Below are the code and all the weights of a small trained network. Each question names an input and a class and asks about switching units off, where a switched-off unit gives its printed mean instead of its output.

import numpy as np


def w(rows, s, z=0):
    codes = np.array(rows[::2]) - 128.0
    scale = np.full(codes.shape[1], s)
    scale[-1] = z or s
    return codes * scale


def norm(h):
    return h / np.sqrt((h * h).mean(-1, keepdims=True) + 1e-5)


def f(y):
    return y / 2 * (1 + np.tanh(0.7978845608 * (y + 0.044715 * y**3)))


def log_softmax(a):
    a = a - a.max(-1, keepdims=True)
    return a - np.log(np.exp(a).sum(-1, keepdims=True))


def net(x, mask):
    res = np.array(x, float).reshape(1, 2) / 4 @ E
    u = 0
    for l in range(2):
        y = f(norm(res) @ A[l][:, :-1].T + A[l][:, -1])
        res = res + np.where(mask[u : u + 8], y, B[l][:, -1]) @ B[l][:, :-1]
        u += 8
    return log_softmax(norm(res)[-1] @ U[:, :-1].T + U[:, -1])


A, B = {}, {}
E = w([
[97,198,96,63,254,122,116,194,60,101],'x0',
[13,151,154,160,99,194,123,208,158,206],'x1',
],0.0096)
A[0] = w([
[127,156,53,47,169,148,102,182,47,121,126],'0.n0',
[174,82,132,140,39,162,158,78,220,152,169],'0.n1',
[102,217,91,147,70,96,118,91,70,105,12],'0.n2',
[204,137,91,80,161,102,144,4,136,81,143],'0.n3',
[181,86,85,135,143,167,105,107,91,72,65],'0.n4',
[140,127,94,97,150,162,47,205,127,73,78],'0.n5',
[118,111,121,167,132,145,121,139,118,85,1],'0.n6',
[62,191,165,210,114,222,133,176,148,198,181],'0.n7',
],0.0035,0.0055)
B[0] = w([
[133,137,152,182,117,114,107,102,115,136,179],'0.n0',
[125,181,131,145,152,115,104,136,78,139,251],'0.n1',
[128,131,86,116,97,163,159,127,168,125,95],'0.n2',
[109,101,182,112,143,162,148,160,131,124,215],'0.n3',
[120,130,137,119,130,143,138,146,165,114,121],'0.n4',
[151,139,105,138,59,132,113,101,97,169,122],'0.n5',
[141,167,10,75,71,157,147,166,171,140,93],'0.n6',
[141,83,156,100,155,112,150,117,125,89,254],'0.n7',
],0.011,0.0049)
A[1] = w([
[138,124,62,177,112,139,102,70,170,166,12],'1.n0',
[41,118,129,109,84,198,144,191,176,170,29],'1.n1',
[132,120,184,149,153,83,99,101,95,120,199],'1.n2',
[229,105,79,75,118,104,146,70,156,70,2],'1.n3',
[168,102,121,177,1,125,142,77,193,178,95],'1.n4',
[131,95,141,63,166,128,167,174,146,112,122],'1.n5',
[121,237,28,47,166,109,127,186,128,140,57],'1.n6',
[57,140,135,136,117,190,129,181,179,182,79],'1.n7',
],0.01,0.0034)
B[1] = w([
[103,157,114,146,92,108,106,128,75,144,131],'1.n0',
[238,43,111,24,159,58,196,144,193,101,173],'1.n1',
[112,122,87,146,73,167,152,137,190,160,249],'1.n2',
[138,28,201,17,156,70,194,226,170,114,175],'1.n3',
[39,255,82,172,192,185,28,131,2,118,205],'1.n4',
[115,147,90,153,93,125,109,113,145,163,164],'1.n5',
[87,173,164,206,17,197,52,71,66,117,159],'1.n6',
[237,73,152,83,128,72,177,95,141,62,174],'1.n7',
],0.008,0.012)
U = w([
[185,14,200,14,169,75,184,169,133,60,210],'0',
[90,242,149,192,149,176,18,125,4,95,226],'1',
[94,107,76,173,64,192,180,139,246,229,183],'2',
[137,144,70,100,116,75,116,101,129,155,1],'3',
[150,150,97,97,122,66,95,85,141,183,5],'4',
[137,137,86,102,120,77,119,104,125,171,13],'5',
[145,147,84,101,112,46,92,95,137,179,12],'6',
],0.013,0.0041)

Each question gives the input, the list of numbers given to net, and the class t.
The units are the neurons (one row each of A and B). Each row of codes is followed by its name. A weight is (code - 128) times the scale printed after its matrix; where a second scale follows, it is the last column's (A, B and U).
mask holds one flag per neuron, layer by layer. A switched-off neuron (its flag False) gives its mean, the last column of its row in B, instead of its output. The means were averaged over made-up inputs and are rounded, as every weight is.
A unit's drop is (log p(t) with every unit on - log p(t) with that unit switched off) / (log p(t) with every unit on - log p(t) with every unit switched off).
k most important neurons of layer l: the k neurons of layer l with the biggest drops, biggest first
drop of u: that unit's drop, to one decimal
input [-8,7], class 1: most important neuron of layer 0	0.n3
input [6,-5], class 1: 2 most important neurons of layer 1	1.n6, 1.n1
input [-3,-2], class 2: 2 most important neurons of layer 1	1.n4, 1.n2
input [0,3], class 2: 2 most important neurons of layer 1	1.n4, 1.n5
input [0,-1], class 2: 3 most important neurons of layer 1	1.n4, 1.n5, 1.n3
input [-1,-3], class 2: 2 most important neurons of layer 0	0.n3, 0.n7
input [-7,-6], class 1: 3 most important neurons of layer 1	1.n4, 1.n1, 1.n7
input [-6,6], class 0: 2 most important neurons of layer 1	1.n1, 1.n7
input [1,3], class 2: 2 most important neurons of layer 0	0.n7, 0.n3
input [-6,7], class 0: drop of 1.n1	1.1
input [1,-2], class 2: drop of 1.n4	0.2
input [6,7], class 0: drop of 1.n1	0.1
